Here is a tiny trained network, its code and every weight. The questions are about switching its units off for an input and a class, where a switched-off unit gives its printed mean instead of its output.

import numpy as np


def w(rows, s, z=0):
    codes = np.array(rows[::2]) - 128.0
    scale = np.full(codes.shape[1], s)
    scale[-1] = z or s
    return codes * scale


def norm(h):
    return h / np.sqrt((h * h).mean(-1, keepdims=True) + 1e-5)


def f(y):
    return np.maximum(y, 0)


def log_softmax(a):
    a = a - a.max(-1, keepdims=True)
    return a - np.log(np.exp(a).sum(-1, keepdims=True))


def net(x, mask):
    res = np.array(x, float).reshape(1, 3) / 4 @ E
    u = 0
    for l in range(2):
        y = f(norm(res) @ A[l][:, :-1].T + A[l][:, -1])
        res = res + np.where(mask[u : u + 7], y, B[l][:, -1]) @ B[l][:, :-1]
        u += 7
    return log_softmax(norm(res)[-1] @ U[:, :-1].T + U[:, -1])


A, B = {}, {}
E = w([
[71,90,153,241,166,116,33,94,143],'x0',
[8,105,93,121,83,159,164,1,245],'x1',
[205,42,88,245,33,121,115,115,250],'x2',
],0.0074)
A[0] = w([
[183,133,123,173,157,153,124,28,128,217],'L0N1',
[107,184,122,165,107,173,137,167,61,72],'L0N2',
[123,121,71,164,131,101,129,122,138,151],'L0N3',
[204,135,120,135,158,92,133,186,113,106],'L0N4',
[64,94,124,155,130,132,98,59,109,4],'L0N5',
[116,77,119,2,157,180,133,114,109,169],'L0N6',
[101,223,134,72,194,181,145,112,141,103],'L0N7',
],0.0093,0.0022)
B[0] = w([
[128,219,88,92,109,14,55,108,75,205],'L0N1',
[132,112,136,235,18,154,137,131,125,179],'L0N2',
[123,166,138,101,85,31,83,182,174,183],'L0N3',
[252,67,105,95,144,67,143,140,89,233],'L0N4',
[119,115,156,40,126,168,90,250,141,223],'L0N5',
[80,64,2,160,169,125,174,111,118,240],'L0N6',
[163,101,5,168,133,139,141,78,210,254],'L0N7',
],0.0075,0.0061)
A[1] = w([
[90,122,91,127,178,109,100,93,178,80],'L1N1',
[142,153,116,84,39,83,176,78,152,6],'L1N2',
[174,85,249,121,144,155,160,164,101,114],'L1N3',
[95,170,173,89,1,138,131,69,205,9],'L1N4',
[90,35,247,225,142,59,70,195,141,31],'L1N5',
[195,98,239,230,138,137,151,138,141,15],'L1N6',
[56,172,111,127,220,233,141,96,112,159],'L1N7',
],0.0085,0.0012)
B[1] = w([
[103,122,112,163,129,190,164,146,97,247],'L1N1',
[168,116,189,159,95,118,115,77,181,212],'L1N2',
[44,180,64,10,85,138,187,123,135,168],'L1N3',
[202,141,226,74,121,130,165,170,93,224],'L1N4',
[58,159,139,161,209,159,123,135,127,255],'L1N5',
[130,147,112,71,92,158,164,1,88,179],'L1N6',
[89,72,89,94,53,99,164,62,225,223],'L1N7',
],0.0096,0.0055)
U = w([
[131,121,179,199,114,183,157,91,131,3],'0',
[30,159,188,175,157,124,37,197,181,125],'1',
[74,192,140,120,164,139,152,98,55,68],'2',
[57,59,48,136,105,155,202,96,207,215],'3',
[148,136,110,217,175,60,52,86,108,116],'4',
[213,79,53,90,113,100,181,180,63,152],'5',
[193,108,212,136,10,95,143,129,240,144],'6',
],0.012,0.0046)

Each question gives the input, the list of numbers given to net, and the class t.
The units are the neurons (one row each of A and B). Each row of codes is followed by its name. A weight is (code - 128) times the scale printed after its matrix; where a second scale follows, it is the last column's (A, B and U).
mask holds one flag per neuron, layer by layer. A switched-off neuron (its flag False) gives its mean, the last column of its row in B, instead of its output. The means were averaged over made-up inputs and are rounded, as every weight is.
A unit's drop is (log p(t) with every unit on - log p(t) with that unit switched off) / (log p(t) with every unit on - log p(t) with every unit switched off).
The circuit of an input: a set's keep is (log p(t) with only the set's units on - log p(t) with every unit switched off) / (log p(t) with every unit on - log p(t) with every unit switched off). Starting from the 12 units with the biggest drops (on a tie, the unit counted first), units are removed one at a time, each time the one whose removal leaves the highest keep (on an exact tie, the one counted first), for as long as the keep stays at least 0.8.
units of the circuit, in order: the units of the circuit, biggest drop first
top k neurons: the k neurons with the biggest drops, biggest first
top k neurons in layer l: the k neurons of layer l with the biggest drops, biggest first
drop of u: that unit's drop, to one decimal
input [-7,0,-3], class 3: units of the circuit, in order : L0N6, L0N7
input [-8,-1,-4], class 3: units of the circuit, in order : L0N6, L0N7
input [4,-4,-5], class 4: top 2 neurons : L0N7, L0N5
input [3,-1,4], class 4: units of the circuit, in order : L0N1
input [-2,1,1], class 6: top 3 neurons : L1N2, L0N7, L1N5
input [5,4,6], class 1: top 2 neurons : L1N5, L0N7
input [7,8,6], class 1: top 4 neurons : L1N5, L0N7, L0N5, L1N7
input [3,-3,-4], class 4: top 2 neurons in layer 0 : L0N2, L0N5
input [8,-8,-7], class 2: top 2 neurons in layer 1 : L1N3, L1N6
input [5,-5,7], class 4: top 2 neurons in layer 1 : L1N5, L1N6
input [8,-6,-5], class 2: top 2 neurons in layer 1 : L1N6, L1N3
input [2,5,5], class 6: drop of L1N4 : 0.1
input [-5,0,3], class 6: drop of L0N6 : 0.1
input [2,7,2], class 6: drop of L1N4 : 0.1
input [6,-2,-8], class 3: top neuron : L1N7
